Here is a tiny trained network, its code and every weight. The questions are about switching its units off for an input and a class, where a switched-off unit gives its printed mean instead of its output.

import numpy as np


def w(rows, s, z=0):
    codes = np.array(rows[::2]) - 128.0
    scale = np.full(codes.shape[1], s)
    scale[-1] = z or s
    return codes * scale


def f(y):
    return np.maximum(y, 0)


def log_softmax(a):
    a = a - a.max(-1, keepdims=True)
    return a - np.log(np.exp(a).sum(-1, keepdims=True))


def net(x, mask):
    res = np.array(x, float).reshape(1, 4) / 4 @ E
    y = f(res @ A[0][:, :-1].T + A[0][:, -1])
    res = res + np.where(mask, y, B[0][:, -1]) @ B[0][:, :-1]
    return log_softmax(res[-1] @ U[:, :-1].T + U[:, -1])


A, B = {}, {}
E = w([
[172,204,135,115,85,170,174,87],'x0',
[39,141,119,170,104,63,200,123],'x1',
[125,122,130,138,116,134,121,122],'x2',
[128,130,88,123,82,164,152,254],'x3',
],0.021)
A[0] = w([
[99,70,143,149,241,90,96,66,218],'n0',
[144,209,181,138,128,117,125,32,160],'n1',
[108,23,119,149,175,94,96,162,255],'n2',
[165,175,89,111,121,156,115,71,172],'n3',
[168,182,66,127,54,205,204,200,74],'n4',
[152,116,123,96,135,191,85,127,236],'n5',
[157,109,150,113,173,128,50,121,217],'n6',
[116,87,65,141,99,141,109,249,116],'n7',
[31,138,109,172,93,55,238,110,128],'n8',
],0.013,0.0085)
B[0] = w([
[159,65,86,226,103,104,104,21,230],'n0',
[72,176,192,55,179,133,204,83,214],'n1',
[137,21,48,133,221,89,69,176,222],'n2',
[152,195,163,114,133,115,135,89,184],'n3',
[158,136,117,178,2,156,118,156,235],'n4',
[210,116,196,96,130,148,109,119,199],'n5',
[151,89,174,122,183,183,69,112,205],'n6',
[93,127,118,83,133,128,69,252,226],'n7',
[48,138,75,177,78,29,188,108,255],'n8',
],0.013,0.029)
U = w([
[185,66,107,164,184,174,74,64,223],'0',
[112,64,48,193,123,48,153,64,186],'1',
[158,74,91,59,152,200,67,225,157],'2',
[15,123,39,158,129,75,125,231,60],'3',
[178,210,171,54,174,167,165,61,171],'4',
[22,212,125,113,130,108,233,71,100],'5',
[239,171,138,129,34,191,124,164,97],'6',
[95,200,54,209,5,140,179,148,1],'7',
],0.011,0.0043)

Each question gives the input, the list of numbers given to net, and the class t.
The units are the neurons (one row each of A and B). Each row of codes is followed by its name. A weight is (code - 128) times the scale printed after its matrix; where a second scale follows, it is the last column's (A, B and U).
mask holds one flag per neuron, in row order. A switched-off neuron (its flag False) gives its mean, the last column of its row in B, instead of its output. The means were averaged over made-up inputs and are rounded, as every weight is.
A unit's drop is (log p(t) with every unit on - log p(t) with that unit switched off) / (log p(t) with every unit on - log p(t) with every unit switched off).
The circuit of an input: a set's keep is (log p(t) with only the set's units on - log p(t) with every unit switched off) / (log p(t) with every unit on - log p(t) with every unit switched off). Starting from all 9 units, units are removed one at a time, each time the one whose removal leaves the highest keep (on an exact tie, the one counted first), for as long as the keep stays at least 0.8.
circuit, biggest first: the units of the circuit, biggest drop first
most important unit: the unit with the biggest drop
top k neurons: the k neurons with the biggest drops, biggest first
drop when u is switched off: that unit's drop, to one decimal
input [3,-8,-8,8], class 6: circuit, biggest first : (n4)
input [4,0,8,8], class 6: top 2 neurons : (n8; n4)
input [1,4,-5,4], class 7: top 2 neurons : (n2; n4)
input [0,-1,-2,0], class 0: top 3 neurons : (n8; n7; n1)
input [2,-2,-7,3], class 6: circuit, biggest first : (n8; n2)
input [-1,0,1,-7], class 0: top 3 neurons : (n8; n0; n6)
input [1,0,-8,8], class 6: top 2 neurons : (n4; n8)
input [2,0,-2,0], class 4: circuit, biggest first : (n8; n4; n2)
input [2,-3,-2,6], class 6: top 2 neurons : (n4; n2)
input [-1,-2,-1,0], class 0: top 2 neurons : (n7; n8)
input [-4,0,6,-6], class 0: top 2 neurons : (n8; n6)
input [-8,-4,4,-3], class 0: drop when n0 is switched off : 0.0
input [1,-7,0,2], class 6: drop when n2 is switched off : 1.3
input [0,-3,5,8], class 2: most important unit : n7
input [-3,1,-2,2], class 3: drop when n5 is switched off : 0.1
input [-3,-2,-3,4], class 2: drop when n8 is switched off : 0.2
